Below is a small trained network, with its code and all its weights. Each question gives an input and a target symbol and asks what happens when units are switched off, that is, made to give their printed mean instead of their output.

import numpy as np


def w(rows, s, z=0):
    codes = np.array(rows[::2]) - 128.0
    scale = np.full(codes.shape[1], s)
    scale[-1] = z or s
    return codes * scale


def norm(h):
    return h / np.sqrt((h * h).mean(-1, keepdims=True) + 1e-5)


def f(y):
    return y / 2 * (1 + np.tanh(0.7978845608 * (y + 0.044715 * y**3)))


def softmax(a):
    e = np.exp(a - a.max(-1, keepdims=True))
    return e / e.sum(-1, keepdims=True)


def log_softmax(a):
    a = a - a.max(-1, keepdims=True)
    return a - np.log(np.exp(a).sum(-1, keepdims=True))


def net(x, mask):
    ids = ['αεθμσω'.index(c) for c in x.split()]
    T = len(ids)
    res = E[ids] + P[:T]
    u = 0
    for l in range(2):
        q, k, v = (norm(res) @ M[l].T for M in (Q, K, V))
        z = softmax(np.where(np.tri(T) > 0, q @ k.T / 2**0.5, -1e9)) @ v
        res = res + np.where(mask[u], z, O[l][:, -1]) @ O[l][:, :-1]
        u += 1
        y = f(norm(res) @ A[l][:, :-1].T + A[l][:, -1])
        res = res + np.where(mask[u : u + 12], y, B[l][:, -1]) @ B[l][:, :-1]
        u += 12
    return log_softmax(norm(res)[-1] @ U[:, :-1].T + U[:, -1])


Q, K, V, O, A, B = {}, {}, {}, {}, {}, {}
E = w([
[147,163,110],'α',
[185,252,82],'ε',
[126,123,105],'θ',
[122,154,135],'μ',
[146,213,34],'σ',
[123,135,142],'ω',
],0.014)
P = w([
[106,99,110],'0',
[80,167,185],'1',
[2,151,106],'2',
[173,124,180],'3',
[159,123,155],'4',
[80,167,118],'5',
[153,128,182],'6',
],0.0094)
Q[0] = w([
[61,64,32],'L0H0',
[147,114,255],'L0H0',
],0.0086)
K[0] = w([
[54,60,63],'L0H0',
[225,150,254],'L0H0',
],0.0057)
V[0] = w([
[252,181,53],'L0H0',
[110,103,43],'L0H0',
],0.0026)
O[0] = w([
[247,117,123,219],'L0H0',
[79,168,119,1],'L0H0',
],0.011,0.00041)
A[0] = w([
[64,63,221,102],'L0N0',
[111,151,73,98],'L0N1',
[165,80,169,207],'L0N2',
[132,181,176,186],'L0N3',
[120,91,210,2],'L0N4',
[71,49,160,17],'L0N5',
[58,69,106,94],'L0N6',
[42,81,107,103],'L0N7',
[222,77,78,198],'L0N8',
[148,138,74,130],'L0N9',
[141,190,103,189],'L0N10',
[148,255,158,146],'L0N11',
],0.0086,0.0016)
B[0] = w([
[254,162,77,140],'L0N0',
[98,133,168,147],'L0N1',
[108,92,201,143],'L0N2',
[114,75,109,185],'L0N3',
[164,112,135,127],'L0N4',
[128,124,83,119],'L0N5',
[142,153,136,133],'L0N6',
[161,61,102,147],'L0N7',
[55,164,175,162],'L0N8',
[53,197,186,140],'L0N9',
[85,86,116,189],'L0N10',
[137,49,113,253],'L0N11',
],0.0065,0.0063)
Q[1] = w([
[69,164,248],'L1H0',
[62,213,2],'L1H0',
],0.0067)
K[1] = w([
[131,254,200],'L1H0',
[77,178,38],'L1H0',
],0.0077)
V[1] = w([
[172,131,255],'L1H0',
[124,60,123],'L1H0',
],0.0048)
O[1] = w([
[91,189,54,6],'L1H0',
[1,159,172,157],'L1H0',
],0.0093,0.0013)
A[1] = w([
[165,163,19,30],'L1N0',
[104,149,82,109],'L1N1',
[169,71,158,27],'L1N2',
[79,148,148,29],'L1N3',
[102,102,2,55],'L1N4',
[96,126,151,60],'L1N5',
[72,137,139,226],'L1N6',
[131,117,10,130],'L1N7',
[170,136,30,135],'L1N8',
[100,66,189,5],'L1N9',
[78,121,106,179],'L1N10',
[136,152,171,229],'L1N11',
],0.0098,0.0019)
B[1] = w([
[64,125,158,189],'L1N0',
[127,144,162,148],'L1N1',
[108,164,175,154],'L1N2',
[136,143,108,161],'L1N3',
[196,37,176,177],'L1N4',
[185,150,96,153],'L1N5',
[132,105,99,252],'L1N6',
[139,2,204,172],'L1N7',
[123,95,82,173],'L1N8',
[142,230,97,242],'L1N9',
[157,97,121,208],'L1N10',
[112,31,88,200],'L1N11',
],0.0054,0.0029)
U = w([
[146,187,38,152],'α',
[244,143,75,174],'ε',
[57,139,143,6],'θ',
[114,178,191,180],'μ',
[168,98,162,160],'σ',
[190,103,173,93],'ω',
],0.012,0.0015)

Each question gives the input, a string of symbols that net reads in full, and the target symbol t.
The units are the heads (2 rows each of Q, K, V and O) and the neurons (one row each of A and B). Each row of codes is followed by its name. A weight is (code - 128) times the scale printed after its matrix; where a second scale follows, it is the last column's (O, A, B and U).
mask holds one flag per unit, layer by layer, with each layer's heads first. A switched-off unit (its flag False) gives its mean, the last column of its rows in O or B, instead of its output. The means were averaged over made-up inputs and are rounded, as every weight is.
A unit's drop is (log p(t) with every unit on - log p(t) with that unit switched off) / (log p(t) with every unit on - log p(t) with every unit switched off).
The circuit of an input: a set's keep is (log p(t) with only the set's units on - log p(t) with every unit switched off) / (log p(t) with every unit on - log p(t) with every unit switched off). Starting from the 12 units with the biggest drops (on a tie, the unit counted first), units are removed one at a time, each time the one whose removal leaves the highest keep (on an exact tie, the one counted first), for as long as the keep stays at least 0.8.
units of the circuit, in order: the units of the circuit, biggest drop first
unit that matters most: the unit with the biggest drop
k most important neurons: the k neurons with the biggest drops, biggest first
top k neurons in layer l: the k neurons of layer l with the biggest drops, biggest first
drop when u is switched off: that unit's drop, to one decimal
input μ ω ε, target θ: 2 most important neurons	(L0N7 L0N9)
input μ ε μ θ, target θ: units of the circuit, in order	(L1H0 L0N11)
input σ ε ε θ θ θ ω, target ε: unit that matters most	L0N0
input μ α α σ, target σ: units of the circuit, in order	(L0N10 L1N7)
input ε ω ε μ α, target θ: units of the circuit, in order	(L1H0 L1N0)
input α θ μ α α μ α, target θ: 4 most important neurons	(L0N8 L0N0 L1N0 L1N9)
input α ω μ, target σ: 2 most important neurons	(L0N8 L0N7)
input ε ω μ ω σ, target ω: units of the circuit, in order	(L1N7 L1N4)
input α μ μ α ω μ, target σ: top 2 neurons in layer 0	(L0N8 L0N11)
input α θ θ μ, target μ: top 2 neurons in layer 0	(L0N9 L0N4)
input ε μ θ α, target α: 2 most important neurons	(L0N8 L1N7)
input ε ε μ σ, target σ: 3 most important neurons	(L1N7 L0N10 L1N0)
input α σ ω, target σ: top 3 neurons in layer 0	(L0N7 L0N9 L0N8)
input ε σ σ ε σ α, target ω: top 2 neurons in layer 1	(L1N2 L1N0)
input ω μ μ ω σ θ θ, target θ: units of the circuit, in order	(L1H0)
input μ α μ α μ ε, target θ: 2 most important neurons	(L1N0 L0N7)
input μ ε ω α, target α: top 2 neurons in layer 0	(L0N8 L0N0)
input α ε ε, target σ: 2 most important neurons	(L0N11 L1N7)
input α ω θ, target σ: 2 most important neurons	(L1N4 L0N7)
input ε ε μ μ μ α, target ω: unit that matters most	L0N10
input ε θ ω μ θ, target μ: top 2 neurons in layer 0	(L0N8 L0N11)
input θ μ α μ μ ω, target α: 3 most important neurons	(L1N9 L1N7 L1N0)
input ω θ σ θ σ ε μ, target μ: top 3 neurons in layer 0	(L0N8 L0N9 L0N4)
input ε ε μ, target ω: drop when L0N7 is switched off	0.1
